Here is a tiny trained network, its code and every weight. The questions are about switching its units off for an input and a class, where a switched-off unit gives its printed mean instead of its output.

import numpy as np


def w(rows, s, z=0):
    codes = np.array(rows[::2]) - 128.0
    scale = np.full(codes.shape[1], s)
    scale[-1] = z or s
    return codes * scale


def f(y):
    return np.maximum(y, 0)


def log_softmax(a):
    a = a - a.max(-1, keepdims=True)
    return a - np.log(np.exp(a).sum(-1, keepdims=True))


def net(x, mask):
    res = np.array(x, float).reshape(1, 8) / 4 @ E
    y = f(res @ A[0][:, :-1].T + A[0][:, -1])
    res = res + np.where(mask, y, B[0][:, -1]) @ B[0][:, :-1]
    return log_softmax(res[-1] @ U[:, :-1].T + U[:, -1])


A, B = {}, {}
E = w([
[126,126,123,121,120,124,126],'x0',
[132,126,142,128,126,116,121],'x1',
[1,208,145,224,53,152,48],'x2',
[125,126,124,120,120,124,128],'x3',
[83,183,152,104,248,122,187],'x4',
[120,136,58,109,194,104,49],'x5',
[138,129,138,128,135,125,120],'x6',
[150,139,76,206,127,49,179],'x7',
],0.0066)
A[0] = w([
[195,60,66,120,23,129,63,137],'N1',
[137,111,1,81,192,99,16,89],'N2',
[224,61,102,44,149,101,183,2],'N3',
[133,113,194,6,120,208,53,30],'N4',
[136,92,180,104,61,149,219,139],'N5',
[179,132,71,200,129,15,170,10],'N6',
],0.01,0.0045)
B[0] = w([
[79,177,122,70,217,101,156,255],'N1',
[181,134,249,127,48,122,215,244],'N2',
[21,203,139,162,96,143,11,251],'N3',
[148,37,5,237,126,143,188,207],'N4',
[202,128,203,105,103,93,140,227],'N5',
[144,21,46,185,132,207,159,216],'N6',
],0.011,0.0066)
U = w([
[36,179,118,176,49,141,47,39],'0',
[160,63,49,169,131,160,158,36],'1',
[132,129,138,110,151,112,132,254],'2',
[183,123,198,116,74,105,163,37],'3',
[130,139,123,109,156,127,131,238],'4',
[93,153,119,81,255,108,164,122],'5',
[137,128,113,114,134,126,116,182],'6',
],0.0095,0.005)

Each question gives the input, the list of numbers given to net, and the class t.
The units are the neurons (one row each of A and B). Each row of codes is followed by its name. A weight is (code - 128) times the scale printed after its matrix; where a second scale follows, it is the last column's (A, B and U).
mask holds one flag per neuron, in row order. A switched-off neuron (its flag False) gives its mean, the last column of its row in B, instead of its output. The means were averaged over made-up inputs and are rounded, as every weight is.
A unit's drop is (log p(t) with every unit on - log p(t) with that unit switched off) / (log p(t) with every unit on - log p(t) with every unit switched off).
The circuit of an input: a set's keep is (log p(t) with only the set's units on - log p(t) with every unit switched off) / (log p(t) with every unit on - log p(t) with every unit switched off). Starting from all 6 units, units are removed one at a time, each time the one whose removal leaves the highest keep (on an exact tie, the one counted first), for as long as the keep stays at least 0.8.
units of the circuit, in order: the units of the circuit, biggest drop first
most important unit: the unit with the biggest drop
top k neurons: the k neurons with the biggest drops, biggest first
drop of u: that unit's drop, to one decimal
input [-1,6,-3,-2,0,-8,-3,8], class 1: most important unit => N6
input [8,-1,3,2,-8,1,-5,3], class 5: top 2 neurons => (N1, N3)
input [1,-8,-3,-1,-7,6,-4,1], class 5: top 2 neurons => (N1, N5)
input [1,1,-4,3,0,4,-1,0], class 0: top 3 neurons => (N3, N5, N1)
input [2,6,3,-6,7,6,1,8], class 1: top 2 neurons => (N6, N1)
input [5,-4,4,-2,-8,-5,8,-2], class 2: units of the circuit, in order => (N1, N3)
input [6,6,7,5,-4,-8,2,-5], class 3: top 2 neurons => (N3, N5)
input [0,2,3,-3,-7,-3,-6,-2], class 5: units of the circuit, in order => (N1, N3)
input [-5,-2,2,5,8,-2,-4,-8], class 1: top 2 neurons => (N4, N1)
input [-8,1,-2,-8,8,-8,-4,3], class 3: top 4 neurons => (N5, N1, N3, N4)
input [3,-4,3,1,-5,-3,7,-3], class 2: top 2 neurons => (N3, N1)
input [-6,-4,4,-5,3,6,3,4], class 3: top 4 neurons => (N2, N3, N1, N4)
input [2,-7,-5,-4,8,7,-8,-6], class 2: units of the circuit, in order => (N2, N3)
input [-4,3,-2,-4,-7,-1,-2,5], class 5: units of the circuit, in order => (N1)
input [-1,0,0,-4,7,-8,2,-3], class 3: top 3 neurons => (N5, N1, N3)
input [-4,-7,0,-4,-6,-1,0,2], class 5: units of the circuit, in order => (N1, N2)
input [5,-1,1,-1,-6,7,6,-4], class 3: top 3 neurons => (N2, N3, N6)
input [-5,2,1,-4,0,6,2,-1], class 3: top 3 neurons => (N2, N3, N1)
input [8,3,2,3,-8,7,6,-8], class 1: top 3 neurons => (N4, N3, N5)
input [7,-8,2,4,0,-3,-5,8], class 1: units of the circuit, in order => (N6)
input [-3,2,0,2,-8,7,4,-4], class 5: top 2 neurons => (N1, N5)
input [-6,-3,4,-5,4,7,-6,-7], class 1: top 4 neurons => (N4, N3, N1, N5)
input [4,-2,-4,-3,-7,-2,-2,0], class 5: drop of N1 => 0.9
input [5,-1,4,0,-2,-4,3,-8], class 1: drop of N4 => 0.8
input [4,-6,-5,0,-4,3,-3,-4], class 0: drop of N6 => 0.1
input [-2,-6,2,-2,-7,7,0,-5], class 3: drop of N6 => 0.2
input [-7,6,-7,-2,-8,-7,0,3], class 5: units of the circuit, in order => (N1)
